X: [101  87 146  87 101]
N: [205  82  63 141 142]
G: [131 128 115 146 144]
P: [106 106 153  88  98]
D: [169  94 106 134 113]
L: [143 132 152 139 144]
size: [131 128 115 146 144] | 5
all P: [153] | 3
gone N: [205 142 141  63] | [82]
gone P: [106  88 106  98] | [153]
all X: [87] | 2 4
size: [205  82  63] | 3
gone N: [ 82 205  63 141] | [142]

zov: [115 119 197  36  69]
mevuk: [ 84 152 172  78  96]
forap: [115 119 118 113 114]
Matir: [ 53 103 204  40  78]
noz: [ 49  98 201  34  74]
Rumim: [ 40  94 211  23  68]
pim: [ 84 200 115 102  61]
nak: [ 98 171 110 111  80]
melo: [151  85  81 149 154]
zamun: [ 61  98 200  47  86]
Tisos: [ 91  91 151  80  91]
size: [ 98 171 110 111  80] | 5
all Tisos: [151] | 3
size: [ 84 200 115 102  61] | 5
all Tisos: [91] | 1 2 5

rop: [117 101 194  95  51 199 117]
zede: [104 129 112 128 190 128  67]
Ragen: [117 101  51  95  51 199  51]
dep: [122 118 148 130  69 131 130]
rofum: [ 45  79 138 144 130 114 159]
firal: [164  98 131  70  76 149  73]
Ligom: [138 194  42 122 107 142 164]
vut: [104 122 112 128 190 128 156]
Tudi: [ 89 213  87 113 156 131  87]
size: [122 118 148 130  69 131] | 6
loc: [142] | Ligom, 6
size: [164  98 131  70  76 149] | 6
size: [122 118 148 130  69] | 5
all Ragen: [51] | 3 5 7
all dep: [69] | 5
size: [104 129 112 128 190 128] | 6

Donib: [110 121 145 164 125 165 122 129 157  77 120  77 142 165 137 145 123 184
 173 107 148 105 123 104 122]
samid: [ 80 125 107 168 121 117 132 151 123  67 145 101  85 138 157  95 121 123
 102  97 158 129 162 116 107]
Lupo: [140 103 133 129 112 115 117 116 126  88 142 146 110 128  92 154 135 155
 138 119 157  69 106 102 120]
nozi: [ 89 128  97 138 134 134 132 190 128  74 148 137 106 121 127 132 144 131
 112 141 109 127 109 118 149]
Tibi: [105 145  60 163 132 139 158 194 102  82  80 161 154 151  96  78 152 150
  81  87 125  91 168 141 174]
Magol: [169  83 158 137 189 135 117 119 131 131  94 116  94  98 137 128 116  95
  42 107  90 130 119 143 222]
fif: [ 77 135 133 154 135 127 126 120 169  70 153 101  89 131 156 120 120 116
 137 134 127 161 122 127 105]
lumu: [ 77 135 133 154 135 146 126 120 169  70 126 101  89 131 156 135 120 116
 137 134 127 161 122 133 107]
suli: [196 134 163 126 150 109 100 115 103 201  58 117 164 140 143 144  96 118
 108 132 166 151 166 158 122]
Fabi: [ 70 162 115 156 120 134 122 116 158  74 124 149 106 160 136 136 134 123
 108 199 140 192 121 161  90]
Leru: [ 79 176 134 112 157 143 164 129 147 138 174  71 156 159 167 115 134  99
 176 184  66 189 128 143 113]
Miv: [232 134 154 123 156 147 107 143 130 185 105  50 162 149 128 137 109 119
 123 124 127 180 149 137 165]
loc: [83] | Magol, 2
size: [ 70 162 115 156 120 134 122 116 158  74 124 149 106 160 136 136 134 123
 108 199 140 192 121 161  90] | 25
size: [ 77 135 133 154 135 146 126 120 169  70 126 101  89 131 156 135 120 116
 137 134 127 161 122] | 23
size: [169  83 158 137 189 135 117 119 131 131] | 10
all fif: [127] | 6 21 24

B: [ 98 113 120 127  87 108 180 114 113 122 140 171  59 149 142 139 132 171
  81 166 138 142 201 196 102 107 157 149 110 138 167 112 112 194  55 103
  84 151 143 113 192 112 182 125 116 163 112 136 106 128 104  54 132 145
 106  87 137 169]
Z: [ 98 113 120 127  87 108 180 114 113 122 140 171  59 149 142 139 132 171
  81 166 138 142 201 196 102 107 157 149 110 138 167 112 112 194 105 114
 107 173 105 154 173 181 164 102  99 110 136 109 105 166 136 143 157 127
 122  91 132 151]
S: [104 121  85 128 128 151 181 100 127 129 128 110 141 132 145 119  90 179
  66 123 137 127 193  80 152 113 168 100  83 150 115 153 152 135 105 114
 137 173 105 111 111 181 100 121 134 119 157 118  84 191  92 143  96 168
 108 164 104 111]
all S: [111] | 40 41 58
all B: [112] | 32 33 42 47
[ 98 113 120 127  87 108 180 114 113 122 140 171  59 149 142 139 132 171
  81 166 138 142 201 196 102 107 157 149 110 138 167 112 112 194 105 114
 107 173 105 154 173 181 164 102  99 110 136 109 105 166 136 143 157 127
 122  91 132 151] | Z
loc: [182] | B, 43
gone Z: [151 136 157 112 122 201 196 139 164 149 166 142 102 102 114 171 154 157
 143 110 136 142 194 132 166 113 110 173 127 181 114  91 122  98 105 140
 109 127 108  87 105  81 107 113 138 107  99 120  59 138 105 149 132 180
 171 173 112] | [167]

V: [ 93 113 184 120 110 113  74 181 165 100 106]
H: [ 42 122  69 116 160 122 178  81 102 160 138]
M: [ 77  60 107  92  92  60 153  77 127 179  78]
gone V: [110 106 120  74 100 165 181 113 113  93] | [184]
all M: [92] | 4 5
all V: [113] | 2 6
size: [ 93 113 184 120 110 113  74 181 165 100 106] | 11
gone V: [100 113  74 113 110 120 181  93 106 165] | [184]

fek: [117  74 177 172 101]
zipup: [165 134 108 218 120]
kizat: [ 69  70 185 120 117]
size: [165 134 108 218 120] | 5
size: [165] | 1

subi: [180  93  63  99 177 175  63  78  84  85  82  85  99 179 178 180 108  99
  87  79  85  72  55 102 113 181 176  86  97  98]
Zizep: [180  93  63  99 177 175  63  78 100  85  82  92  99 135 178 180 107  99
  87  79  85  72  55 102 113 181  94  86  97  98]
Lanug: [ 99 102 148  98  87  88 149 151 152 115 148 112 102  95  94  90  96  96
 153 149 114 151 144 102  95  97 104 109 102 101]
segu: [214  81  40  88 212 212  44  64  70  68  27  65  87 214 213 216 101  90
  77  67  67  52  28  94 108 215  80  70  87  87]
rotum: [180  93  63  99 177 175  63  78  84  85  82  92  99 179 178 180 107  99
  87  79  85  72  55 102 113 181  94  86  97  98]
sus: [157 107  96 120 157 156  97 106 109 103 107  99 111 156 156 158 116 109
 111 107 102  99  91 114 119 158 107 102 111 110]
size: [214  81  40  88 212 212  44  64  70  68  27  65  87 214 213 216 101  90
  77  67  67  52  28  94 108 215  80  70  87  87] | 30
size: [214  81  40  88 212 212  44  64  70  68  27  65  87 214] | 14
size: [180  93  63  99] | 4
[180  93  63  99 177 175  63  78 100  85  82  92  99 135 178 180 107  99
  87  79  85  72  55 102 113 181  94  86  97  98] | Zizep
all sus: [119] | 25
gone segu: [ 67  40  64  27 212  87 213 101  77 212  67 215  81  65  70 214  87 214
  44  90  88  87  68  52 216  70  94  80 108] | [28]
size: [180  93  63  99 177 175  63  78  84  85  82  85  99 179 178 180 108  99
  87  79  85  72  55 102 113 181 176  86  97  98] | 30

pir: [147 147 164 152 127 169 140  96 113]
sop: [115 115 184 177 110 143 115  87 115]
lali: [111 181 150  69 181 163 110  93 169]
semo: [128 217 155 124 165 179 141 153 116]
loc: [140] | pir, 7
size: [115 115 184 177 110 143 115  87 115] | 9
all pir: [152] | 4
all sop: [115] | 1 2 7 9

